The nearest row among all rows above each row, by straight-line distance (none for the first two rows)
0: [ -1  27  -3  -1  12  28   0  20  -5  -1  -1   9  -5   0  -3 -13   0   0
  17   5  -7   5  28 -22   1 -14   2 -57   2   0   1 -19   0  -7  18  -1
  -2   3  -1   0  -1  25   3   0  -7   1   4  -9 -16   4  -1   3  -4  40
  11   3 -17   4  15  -5  -4   1  -2 -21   2 -10   3  -2   2   0  -2   0
   5  23 -10   0  -2 -11 -10   3 -44  -4   0  -7   0   2   3  14 -18  -1
   3  -3 -13   2   7 -12  -1   5  21   3   1   0 -12  -1  -5   3  -2  20
 -55  -4  13  -7   1   2  -8   3   4   1 -18   2 -10  -8   4  20   1   2
 -21 -12]
1: [  1  18   0  -4 -18 -21  -3   5   1   9   0  -5   2   1   3  12   1  -1
 -25   0  -5  24  -3   6  -5  -3   1  -2  -5  -2   4 -11   1   7  -9   6
   0  -2   5  -7   4  -7   2  -1   4   7   0   4  19 -14  -6   3   5  10
   4  -2  51   1  -3  12   4  27   0  -1  -3  10   1  -2   0  -1   6   1
   1 -15   5  -4   1   7   0  -4  35   2   3  14   6  12   2   5   7   1
   3   0  -9 -12  -7   1   6  22 -56  -1   2   1  10  -7  -3   0   9  19
  39  11   9  -2   0   1   0  -1  -6   7  25   0   0  14  -7  -5  -2  -6
  -5   1]
2: [  1  27  -3   4  13 -13  -3  23   3  17  -2 -11  -1  -1   6  18  -1  11
   7   5  -7   7  -9  -6  -1  -9   0 -29  -3  -3  -2  -9  -1  -1  21   0
  -4   1   4   8 -12 -30   6   6  -3   4   7  -4  16   2  -1 -37   6  94
   3   5  35  -1   4   6   1  36  -4  14 -10  19  13  -5 -10  -2  -7   5
   4  15  -2   2  -6  -7  -4  -1  39  -6  -1  10   3   3   4  10  12   0
   1 -10 -14  -9   5   1   6  27 -53  11   0   2  13   0  -4   8   1  38
 -53  -7 -12  -5   1  -4   0   0  -4  -8  14   2  -9  -2  -2   1  -4   9
 -20  -9]	1
3: [  0 -19  -1   4  17 -28  -3 -23   5  -5  -5   1   5   1   0   3   1 -13
  15  -1  14 -37 -22  -3   1  10  -5 -12   1   1   7   9  -2  -4   4  -7
  -4   1  -9  15  -6  -6  -6   0  -7  -2 -12   2 -16   5   7  25  -2 -19
   1   3 -23   0  -2   2  -1 -15  -1  30   3  -8  -3   3  -2  -2  -3   4
  -9  17  -6  15   6 -10   2   1   2   2  -1  -1  -4   1  -7 -11   0   1
   0   0   3  16  -3   2  -2 -19  33  17  -2  -2   4   4   7  -5  -6 -41
 -20 -14 -21  13  -1  -2  -2   6  -2   4 -10  -1  -2  -5  -3  10   8   3
  19  19]	0
4: [ -2 -29   0   6  17  20   4   4   2  -2   3 -10  -2  -3   2   0  -2  14
  17  -2   0  -7   1   2   5   2  -2  41   5   0 -13  22  -1  -1   7  -4
   0   2   1  -2 -10 -12   3   5   3  -6  12  -2   1  11  -2 -53  -1  22
 -12   1 -41  -9  -5  -7  -1 -14   1  -7  -2   8   8   1  -5   1  -6   4
   3   7   1  -1  -5   3   4   1  -9  -6   7  -4  -6 -15  -2  -6  10  -2
  -7  -2   4   0  16   3  -2  -8   8  -7  -2   0  17   6  -2   2 -11  10
 -27  -2 -17  -2   0  -4   4  -6   3 -14  -5   0  10 -11   9 -16  -6   7
   5  -7]	3
5: [  2  32  -3   0  12 -22  -5   9   3   7  -4   8  -1   0   1   5   1   0
   8   6  -1  -3  -2 -14  -3 -12   2 -58  -6  -1   8 -19  -1  -4  19  -3
  -4  -1  -3  13  -9 -16   1   0 -11   7  -5  -5  -7   2   8  14   5  37
  13   6  43   9   9   8  -1  23  -2  21  -8   2   9   0  -5  -3  -7  -2
  -5  19  -7   8   0 -12  -7   1  22   0 -14   6   4  17   5  10  -5   3
   3  -6 -11  -2 -10  -1   2  17   3  21   0   1 -10   0  -2   0   6  10
 -67  -9 -10   4   1  -1  -4   6  -3  -2   1   2 -17   1  -2  17   5   2
 -11  -1]	2
6: [  2 -33  -1   5  15 -27  -3 -17   2 -13  -1  10   4   0   2   2   0   2
  18   1  15 -38 -19   2   1   8   0  19  -3   1   7  16  -2  -5   4 -10
   0  -4  -9  15  -8 -24  -6  -4  -8  -1 -12   1 -17  10  20  16   1 -34
  -5   5   1   1   0  -2  -2 -16   2  36  -4  -3   0   7  -3  -3  -9  -3
 -12   6  -4  13   2  -6   6   3  36   4 -19  -3  -1   3  -1  -8   5   3
  -5   0   7  12  -5   8  -3 -10  35  17  -4   0 -12   9   7  -3  -5 -42
 -25 -17 -30  13  -1  -3   0   9   0  -9 -13   0  -5  -4   4   0   6   4
  22   9]	3
7: [ -1 -14   2  -1 -10  17   3 -18  -5 -21   3  13  -2  -1  -2 -20  -1   2
  -3  -3   0  -9   8   4   0  -6   3   1   0   3   2  12   1  -1  -8  -1
   4  -6  -3 -12  -4  23   2  -8  -2   1   0   1 -10   4   5  11  -6 -79
  -9  -2 -38   3  -1 -17  -4 -23   4 -24   4 -10  -7   7   6   3  -1  -2
  -6 -10  -4  -5   5   2   5   2 -11   3  -1 -12  -1  11  -1  -6 -13   0
  -8   6   2  -3   1  -7  -6  -7  51 -11  -3  -2  -8   3  -2  -3  -6 -18
  24  -1   2  -1   0   5  -3   0   4   1 -22   1   3   2  12   0   1  -4
  11  -2]	3
8: [ -1 -20   0   3  14  25   3 -13  -4 -18   0   8  -2  -1  -3 -19  -1   2
  17  -1   2 -23   3  -8   5  -2   0 -14   5   2  -1  17  -1  -8   8  -5
   1   0  -5  -1  -5  15   0  -2  -5  -4   1  -5 -19  11   5   2  -8 -25
  -5   1 -55  -1   3 -13  -4 -33   2 -13   3 -12  -3   4   1   1  -6   3
  -3  14  -9   2   1  -3  -1   3 -32  -2   3 -13  -5  -3  -3  -4 -11  -1
  -5   2  -1   6  10  -6  -6 -19  54   3  -2  -2 -11   5   2  -1 -10 -12
 -27  -9 -15   1   0   2  -4   0   6  -3 -26   1   1 -10  10   5   1   3
   4  -3]	7
9: [  0  32   0  -5 -19  29   1  14  -9  -4   1  18  -5   1  -5 -18   1  -3
 -10   2 -10  27  27 -11  -3 -13   6 -38  -3   0   4 -31   2  -2  -5   3
   3  -2   1 -11  12  33   1  -5  -3   5  -2  -5  -5  -7   0  31  -2  -5
  16  -1  14  10   8  -1  -2  11   0 -30   2 -10  -4   2   8   2   5  -8
   2  -3  -5  -9   1   3  -9   3 -24   2  -9  -3   5   9   7  15 -20   2
   4   2  -8  -8  -5 -12  -2  14  11  -5   3   0 -15  -5  -5   0   8  15
   8   9  30  -9   0   7  -5   2   5   9  -7   2  -9   6   2  18   1  -7
 -14 -10]	0
10: [  0  30  -4   0  18 -28  -6  -4   6  15  -7   5   1   1   2   6   1  -6
  10   6  -1 -14 -10 -17  -2 -13  -2 -69  -4  -2  11 -20  -2  -4  13  -1
  -7   0  -4  16 -23   4   5   1 -12   6  -5  -4 -12   3   4   9   4  61
   9   2  30   6   6   3  -1  22  -4  15  -5   5   1  -1  -7  -3  -7   3
 -10  25 -11  10   5 -30  -7   1  16  -1   6   2   3  25   1   2  -6   1
   1  -6 -15   2  -4  -8   1   9   0  23  -1  -1  -6  -2  -4  -1  -3   6
 -58 -16 -16   9   1  -1  -6   7  -5   3   2   2 -20  -2  -2  20   3   3
 -10   5]	5
11: [  0  22  -3   1  21 -22  -4   2   8  13  -6 -16   2   0   4  18   0  -5
   0   2  -5  -1 -20  -4  -1  -6  -7 -34   1  -2   4  -7  -2   0  13   2
  -7   4   4  10 -18 -16   6   7  -2   4   5   0   9   0 -10 -23   3  84
   0   2  24  -3  -2  12   3  30  -6  12  -5  15   6  -7  -9  -3  -6  11
   2  22  -3   7   1 -13  -6  -3  -1  -4  23  11   2  14  -3   2   5  -2
   4  -7 -15  -3   5  -4   7  16 -50  16   0  -1  18  -3  -4   3   0  24
 -38  -9 -12   4   1  -4  -1  -1  -7   4  20   0  -6  -1  -6  -5  -1   5
 -16   5]	2
12: [  0  14   1  -5 -19 -23  -1   5   4   8   0  -6   1   1   3   8   1  -1
 -23  -1  -5  27  -7  10  -5  -2   1  16  -4  -2   1 -18   2  10 -14   8
   1  -2   5  -6  -2  -3   3   0   6   8   4   5  18  -9  -9 -14   8   7
  -1  -4  45   1  -5   7   4  27  -1  -3  -4   7  -1  -2   0   0   5  -1
   1 -19  10  -6   2   8   2  -3  32   1   6   8   6  13   4   1  10   0
   2   0  -3 -11  -7   1   4  15 -52  -2   1   1  18  -7  -4   0  10  16
  38   9  12  -3   0   0   3  -4  -5   5  24   0  -1  13  -7  -6  -3  -5
  -2  -1]	1
13: [ -1 -19   0   2  14  37   2  -9  -3 -20   1  10  -3  -2  -1 -19  -2   8
  20   0   0 -22  16  -8   4  -7   1 -22   3   2  -2  16  -1  -7  13  -6
   1  -2  -5  -3 -11  16   2  -3  -7  -3   4  -5 -11  12   9   3  -9 -28
  -7   2 -57  -2   3 -16  -5 -27   2 -16   1 -15  -1   5  -1   1  -6   0
  -5  14 -12   1   1  -9   1   4 -30  -3  -1 -15  -4   1  -4  -3 -11  -1
  -8   2  -3   3  12  -9  -6 -11  63   1  -4  -1  -9   7  -2  -1 -14 -13
 -34  -8 -11  -2   1   1  -4   1   7  -6 -31   2   0 -10  14   4   1   3
   4  -7]	8
14: [  1 -25   3  -1 -13 -35   1 -20   5  -4   3  -4   4  -1   4   8  -1   5
 -18  -5   6  -1 -26  21  -2   5   0  42  -4   0  -1  16   1   9 -19   1
   2  -7   1  -7  -9 -19   1  -3   4   1   0   8  13  -1   2 -19   4 -53
 -16  -4  12  -3 -13   2   3   0   3  14  -4  14  -4   3  -2   1   1   1
  -8 -21  10  -3   3   9  10  -2  47   4   1   5   2  12  -2 -13  15   0
  -6   2   9  -8  -5   7   1   0 -20  -7  -3   0  11   0   1  -3   2 -15
  60   2 -13   5   0  -1   4  -3  -4  -4  13  -1   7  10   2 -19  -2  -4
  23   8]	12
15: [ -1 -17   0   4  16  29   3  -8  -5 -17   0   7  -2  -1  -3 -15  -1   3
  20   0   5 -23  12  -6   4   0   0 -16   4   2  -1  19  -2 -11  11  -6
   0   1  -5  -3   0  16  -2  -2  -5  -5  -1  -6 -19  10   6  13 -11 -20
  -1   3 -55  -1   4 -10  -4 -36   2 -10   4 -18  -2   4   1   1  -4   2
  -1  17 -11   4   0  -7   0   3 -38  -2   0 -14  -5  -9  -4  -3 -15  -1
  -5   3   0   8  10  -6  -5 -14  59   3  -2  -1 -14   6   3  -1 -11 -20
 -44  -5  -5   1   0   2  -4   2   7  -4 -30   1   4  -8   6   3   3   2
   4  -2]	8
16: [  0  29   0  -4  -8  29   1   9  -7   0  -1  12  -3   2  -6 -16   2 -14
  -7   2  -7  23  28 -10  -2  -5   3 -40   1   1   6 -21   1  -2  -2   4
   1   3   2  -8  19  35  -1  -3  -2   1  -5  -3 -15  -6  -5  43  -5   6
  17  -2  11   8   9   4  -1   0  -1 -25   9 -17  -6  -1  11   1   7  -3
   7   0  -6  -4   2  -2 -10   1 -41   2   1  -5   1  -2   1  10 -24   1
   8   3  -6   3  -3 -10  -1  -1  20  -6   4   0 -16  -6  -1   0   6   3
   9   8  46  -5   0   4  -5   1   5  16  -8   0  -4   4  -2  19   3  -7
 -12  -3]	9
17: [ -1  24   1  -5 -21  24   3  14  -3   4   4  -5  -5  -1   0  -5  -1   5
 -18  -1 -14  37  24   1  -1 -11   4   7   0  -1  -5 -14   2   7  -6   9
   2   0   8 -17   4  19   7   0   6   3  15   0  17  -7 -14 -26   0  12
   1  -5   4   0   1  -3   1  15   0 -37   0   2   1  -3   4   3   4   4
   9 -13   6 -15  -2   8  -3  -1  -3  -2  11   1   4   6   3   8  -4  -2
   1   1  -9 -14   3  -9   2  14 -29 -17   2   0  11 -10  -8   3   6  38
  11  13  25 -12   1   3   1  -7   1   6  10   1   4   7   0  -4  -7  -5
 -16 -15]	12
